Here is a tiny trained network, its code and every weight. The questions are about switching its units off for an input and a class, where a switched-off unit gives its printed mean instead of its output.

import numpy as np


def w(rows, s, z=0):
    codes = np.array(rows[::2]) - 128.0
    scale = np.full(codes.shape[1], s)
    scale[-1] = z or s
    return codes * scale


def f(y):
    return np.maximum(y, 0)


def log_softmax(a):
    a = a - a.max(-1, keepdims=True)
    return a - np.log(np.exp(a).sum(-1, keepdims=True))


def net(x, mask):
    res = np.array(x, float).reshape(1, 6) / 4 @ E
    y = f(res @ A[0][:, :-1].T + A[0][:, -1])
    res = res + np.where(mask, y, B[0][:, -1]) @ B[0][:, :-1]
    return log_softmax(res[-1] @ U[:, :-1].T + U[:, -1])


A, B = {}, {}
E = w([
[170,249,111,105,150,179,215],'x0',
[162,127,101,224,158,147,220],'x1',
[51,85,65,115,102,130,147],'x2',
[135,39,240,74,119,255,109],'x3',
[216,89,64,60,110,192,104],'x4',
[225,162,53,208,132,157,10],'x5',
],0.0035)
A[0] = w([
[79,92,140,125,127,83,86,157],'N1',
[201,100,162,160,133,180,144,172],'N2',
[162,100,70,145,126,134,152,103],'N3',
[168,182,128,89,129,162,91,165],'N4',
[209,144,75,139,131,152,150,222],'N5',
[110,136,153,161,119,93,138,170],'N6',
[121,143,111,116,124,133,163,106],'N7',
[91,73,183,42,127,155,145,227],'N8',
[184,173,100,163,137,64,112,91],'N9',
[160,172,141,119,132,159,99,201],'N10',
[182,109,153,151,135,173,140,171],'N11',
[133,124,127,127,129,140,113,167],'N12',
[116,117,140,110,134,156,146,253],'N13',
[128,124,203,184,133,109,139,160],'N14',
[110,98,158,80,124,142,142,208],'N15',
[129,202,135,114,136,127,252,224],'N16',
[119,128,131,137,123,123,132,126],'N17',
[205,117,189,72,132,89,146,154],'N18',
[128,141,134,112,133,73,98,97],'N19',
[130,126,155,151,130,118,130,143],'N20',
[109,130,156,164,123,100,142,180],'N21',
[144,122,128,120,127,154,101,165],'N22',
],0.014,0.0013)
B[0] = w([
[115,163,120,88,127,138,183,205],'N1',
[152,144,146,70,98,129,45,202],'N2',
[161,179,113,200,134,119,112,171],'N3',
[109,113,179,64,103,145,71,191],'N4',
[177,202,79,169,110,103,107,216],'N5',
[116,89,150,125,133,144,166,177],'N6',
[108,116,147,133,137,138,158,154],'N7',
[135,207,86,56,102,119,173,255],'N8',
[128,189,96,126,114,132,181,228],'N9',
[127,118,145,61,109,125,83,182],'N10',
[146,140,141,81,105,127,66,186],'N11',
[125,121,145,124,129,122,113,149],'N12',
[121,149,115,101,131,109,141,175],'N13',
[72,79,134,119,153,135,175,187],'N14',
[129,173,112,87,115,121,147,200],'N15',
[61,95,133,91,141,137,250,245],'N16',
[130,118,138,130,128,134,135,138],'N17',
[179,136,112,139,115,121,52,183],'N18',
[132,146,128,86,113,136,144,169],'N19',
[108,107,132,119,140,128,141,151],'N20',
[110,91,147,126,136,138,164,176],'N21',
[122,112,162,111,123,125,95,168],'N22',
],0.024,0.0058)
U = w([
[171,148,92,223,135,89,98,135],'0',
[87,1,174,174,238,162,150,2],'1',
[168,108,171,121,110,134,5,79],'2',
[111,166,109,90,113,128,165,232],'3',
],0.0081,0.00053)

Each question gives the input, the list of numbers given to net, and the class t.
The units are the neurons (one row each of A and B). Each row of codes is followed by its name. A weight is (code - 128) times the scale printed after its matrix; where a second scale follows, it is the last column's (A, B and U).
mask holds one flag per neuron, in row order. A switched-off neuron (its flag False) gives its mean, the last column of its row in B, instead of its output. The means were averaged over made-up inputs and are rounded, as every weight is.
A unit's drop is (log p(t) with every unit on - log p(t) with that unit switched off) / (log p(t) with every unit on - log p(t) with every unit switched off).
The circuit of an input: a set's keep is (log p(t) with only the set's units on - log p(t) with every unit switched off) / (log p(t) with every unit on - log p(t) with every unit switched off). Starting from the 12 units with the biggest drops (on a tie, the unit counted first), units are removed one at a time, each time the one whose removal leaves the highest keep (on an exact tie, the one counted first), for as long as the keep stays at least 0.8.
circuit, biggest first: the units of the circuit, biggest drop first
unit that matters most: the unit with the biggest drop
k most important neurons: the k neurons with the biggest drops, biggest first
drop of u: that unit's drop, to one decimal
input [-1,6,-5,-4,4,4], class 0: unit that matters most : N5
input [-8,5,-3,-3,5,7], class 0: circuit, biggest first : [N5, N3]
input [2,2,8,5,3,3], class 2: circuit, biggest first : [N16, N9, N1]
input [-8,4,-6,8,8,-4], class 2: 3 most important neurons : [N2, N18, N16]
input [-1,2,0,-8,-4,5], class 0: 2 most important neurons : [N8, N16]
input [1,-5,-6,6,8,-6], class 2: 2 most important neurons : [N18, N16]
input [8,-1,5,-3,8,7], class 2: 2 most important neurons : [N4, N10]
input [1,-5,3,-1,4,1], class 2: 2 most important neurons : [N16, N9]
input [3,7,3,3,6,0], class 2: drop of N9 : 0.1
input [-5,6,-6,-1,5,1], class 2: drop of N2 : 0.1
input [-8,3,1,-1,0,-1], class 1: drop of N9 : 0.2
